Below is a small trained network, with its code and all its weights. Each question gives an input and a target symbol and asks what happens when units are switched off, that is, made to give their printed mean instead of their output.

import numpy as np


def w(rows, s, z=0):
    codes = np.array(rows[::2]) - 128.0
    scale = np.full(codes.shape[1], s)
    scale[-1] = z or s
    return codes * scale


def f(y):
    return np.maximum(y, 0)


def softmax(a):
    e = np.exp(a - a.max(-1, keepdims=True))
    return e / e.sum(-1, keepdims=True)


def log_softmax(a):
    a = a - a.max(-1, keepdims=True)
    return a - np.log(np.exp(a).sum(-1, keepdims=True))


def net(x, mask):
    ids = ['ΛΣΩαβεμπφ'.index(c) for c in x.split()]
    T = len(ids)
    res = E[ids] + P[:T]
    u = 0
    for l in range(2):
        q, k, v = (res @ M[l].T for M in (Q, K, V))
        z = softmax(np.where(np.tri(T) > 0, q @ k.T / 2**0.5, -1e9)) @ v
        res = res + np.where(mask[u], z, O[l][:, -1]) @ O[l][:, :-1]
        u += 1
        y = f(res @ A[l][:, :-1].T + A[l][:, -1])
        res = res + np.where(mask[u : u + 4], y, B[l][:, -1]) @ B[l][:, :-1]
        u += 4
    return log_softmax(res[-1] @ U[:, :-1].T + U[:, -1])


Q, K, V, O, A, B = {}, {}, {}, {}, {}, {}
E = w([
[152,108,242,20,90],'Λ',
[130,63,42,174,118],'Σ',
[121,182,194,97,241],'Ω',
[165,75,97,93,104],'α',
[131,91,108,100,175],'β',
[96,198,166,96,47],'ε',
[161,4,189,125,137],'μ',
[73,80,185,171,182],'π',
[123,193,114,230,69],'φ',
],0.017)
P = w([
[3,187,11,58,50],'0',
[56,186,16,73,47],'1',
[155,97,117,60,144],'2',
[208,148,211,57,110],'3',
[173,157,134,129,102],'4',
[160,238,192,136,44],'5',
[151,210,196,135,55],'6',
[112,235,145,127,21],'7',
[139,225,182,155,1],'8',
],0.0038)
Q[0] = w([
[103,1,110,112,51],'0.h1',
[192,154,175,174,224],'0.h1',
],0.007)
K[0] = w([
[238,180,193,213,145],'0.h1',
[247,157,3,60,138],'0.h1',
],0.007)
V[0] = w([
[33,135,155,166,92],'0.h1',
[148,253,94,120,50],'0.h1',
],0.0052)
O[0] = w([
[138,166,202,201,194,223],'0.h1',
[255,151,56,45,254,254],'0.h1',
],0.0081,0.00068)
A[0] = w([
[150,62,135,115,223,192],'0.n1',
[161,33,118,116,169,162],'0.n2',
[168,216,254,41,155,145],'0.n3',
[145,157,91,192,141,254],'0.n4',
],0.007,0.0024)
B[0] = w([
[105,201,213,140,72,174],'0.n1',
[232,212,154,73,136,188],'0.n2',
[134,107,74,99,229,254],'0.n3',
[86,112,201,255,217,191],'0.n4',
],0.0069,0.0065)
Q[1] = w([
[193,113,117,131,115],'1.h1',
[200,184,254,100,190],'1.h1',
],0.0088)
K[1] = w([
[204,87,94,151,87],'1.h1',
[91,198,141,185,254],'1.h1',
],0.0055)
V[1] = w([
[142,109,139,189,62],'1.h1',
[217,115,23,144,2],'1.h1',
],0.005)
O[1] = w([
[185,143,244,221,255,61],'1.h1',
[233,79,63,134,91,2],'1.h1',
],0.0085,0.0026)
A[1] = w([
[95,60,106,115,126,227],'1.n1',
[87,128,140,64,127,4],'1.n2',
[99,128,104,2,117,115],'1.n3',
[69,152,154,149,81,167],'1.n4',
],0.0085,0.003)
B[1] = w([
[125,3,217,183,24,174],'1.n1',
[126,37,83,45,166,184],'1.n2',
[221,78,122,71,153,253],'1.n3',
[185,225,125,136,168,181],'1.n4',
],0.0079,0.0075)
U = w([
[96,80,123,89,128,1],'Λ',
[146,56,91,168,184,205],'Σ',
[82,119,99,118,211,52],'Ω',
[211,129,110,118,76,109],'α',
[150,120,129,120,130,136],'β',
[193,174,65,105,143,159],'ε',
[150,106,220,123,74,132],'μ',
[77,114,195,130,145,219],'π',
[255,191,152,168,223,108],'φ',
],0.0086,0.0039)

Each question gives the input, a string of symbols that net reads in full, and the target symbol t.
The units are the heads (2 rows each of Q, K, V and O) and the neurons (one row each of A and B). Each row of codes is followed by its name. A weight is (code - 128) times the scale printed after its matrix; where a second scale follows, it is the last column's (O, A, B and U).
mask holds one flag per unit, layer by layer, with each layer's heads first. A switched-off unit (its flag False) gives its mean, the last column of its rows in O or B, instead of its output. The means were averaged over made-up inputs and are rounded, as every weight is.
A unit's drop is (log p(t) with every unit on - log p(t) with that unit switched off) / (log p(t) with every unit on - log p(t) with every unit switched off).
The circuit of an input: a set's keep is (log p(t) with only the set's units on - log p(t) with every unit switched off) / (log p(t) with every unit on - log p(t) with every unit switched off). Starting from all 10 units, units are removed one at a time, each time the one whose removal leaves the highest keep (on an exact tie, the one counted first), for as long as the keep stays at least 0.8.
units of the circuit, in order: the units of the circuit, biggest drop first
most important unit: the unit with the biggest drop
k most important neurons: the k neurons with the biggest drops, biggest first
k most important neurons of layer l: the k neurons of layer l with the biggest drops, biggest first
drop of u: that unit's drop, to one decimal
input Λ φ ε, target φ: most important unit => 0.h1
input μ Λ φ Λ Σ Ω Λ, target Λ: units of the circuit, in order => (0.n3, 1.h1, 1.n2)
input π μ π β, target π: units of the circuit, in order => (0.h1, 1.h1)
input φ Σ α, target φ: units of the circuit, in order => (0.h1, 0.n2)
input Λ Σ μ α, target μ: 2 most important neurons => (0.n3, 1.n1)
input μ π Σ φ φ Λ, target φ: units of the circuit, in order => (1.h1, 0.n3, 0.n4)
input Λ Λ Ω, target Ω: units of the circuit, in order => (1.h1, 0.n3)
input Λ φ Σ Λ, target φ: units of the circuit, in order => (0.n3, 1.h1, 0.n4)
input φ μ Σ β Σ φ μ, target φ: 4 most important neurons => (0.n2, 1.n1, 0.n3, 1.n2)
input Λ Σ α, target α: units of the circuit, in order => (1.h1, 0.n4, 0.h1, 0.n3)
input μ α Σ φ Σ φ μ, target φ: units of the circuit, in order => (0.h1, 0.n2)
input α Σ Λ φ Σ Σ β φ ε, target φ: units of the circuit, in order => (1.h1, 0.h1)
input μ Σ α, target μ: units of the circuit, in order => (0.h1, 1.n1)
input Λ Λ α, target α: most important neuron of layer 1 => (1.n3)
input π ε μ, target π: units of the circuit, in order => (1.h1, 0.h1)
input Σ Ω Σ ε, target ε: 2 most important neurons of layer 0 => (0.n4, 0.n3)
input Σ Σ π Λ π Σ φ φ, target φ: 2 most important neurons => (1.n4, 0.n4)
input ε φ Σ Ω, target Ω: units of the circuit, in order => (0.n3, 1.h1)
input φ ε π, target φ: 2 most important neurons of layer 0 => (0.n4, 0.n2)
input Λ Σ Ω β μ Ω Λ Σ ε, target ε: 3 most important neurons of layer 1 => (1.n4, 1.n1, 1.n3)
input β Λ Σ μ, target μ: most important neuron of layer 0 => (0.n3)
input φ φ π, target φ: 3 most important neurons of layer 0 => (0.n4, 0.n2, 0.n3)
input β φ Σ, target φ: drop of 0.n2 => 0.2
input α α Σ φ β Σ, target φ: drop of 1.n2 => 0.2
input α φ β α, target φ: drop of 0.n4 => 0.1
input ε α μ, target μ: drop of 0.n3 => 0.1
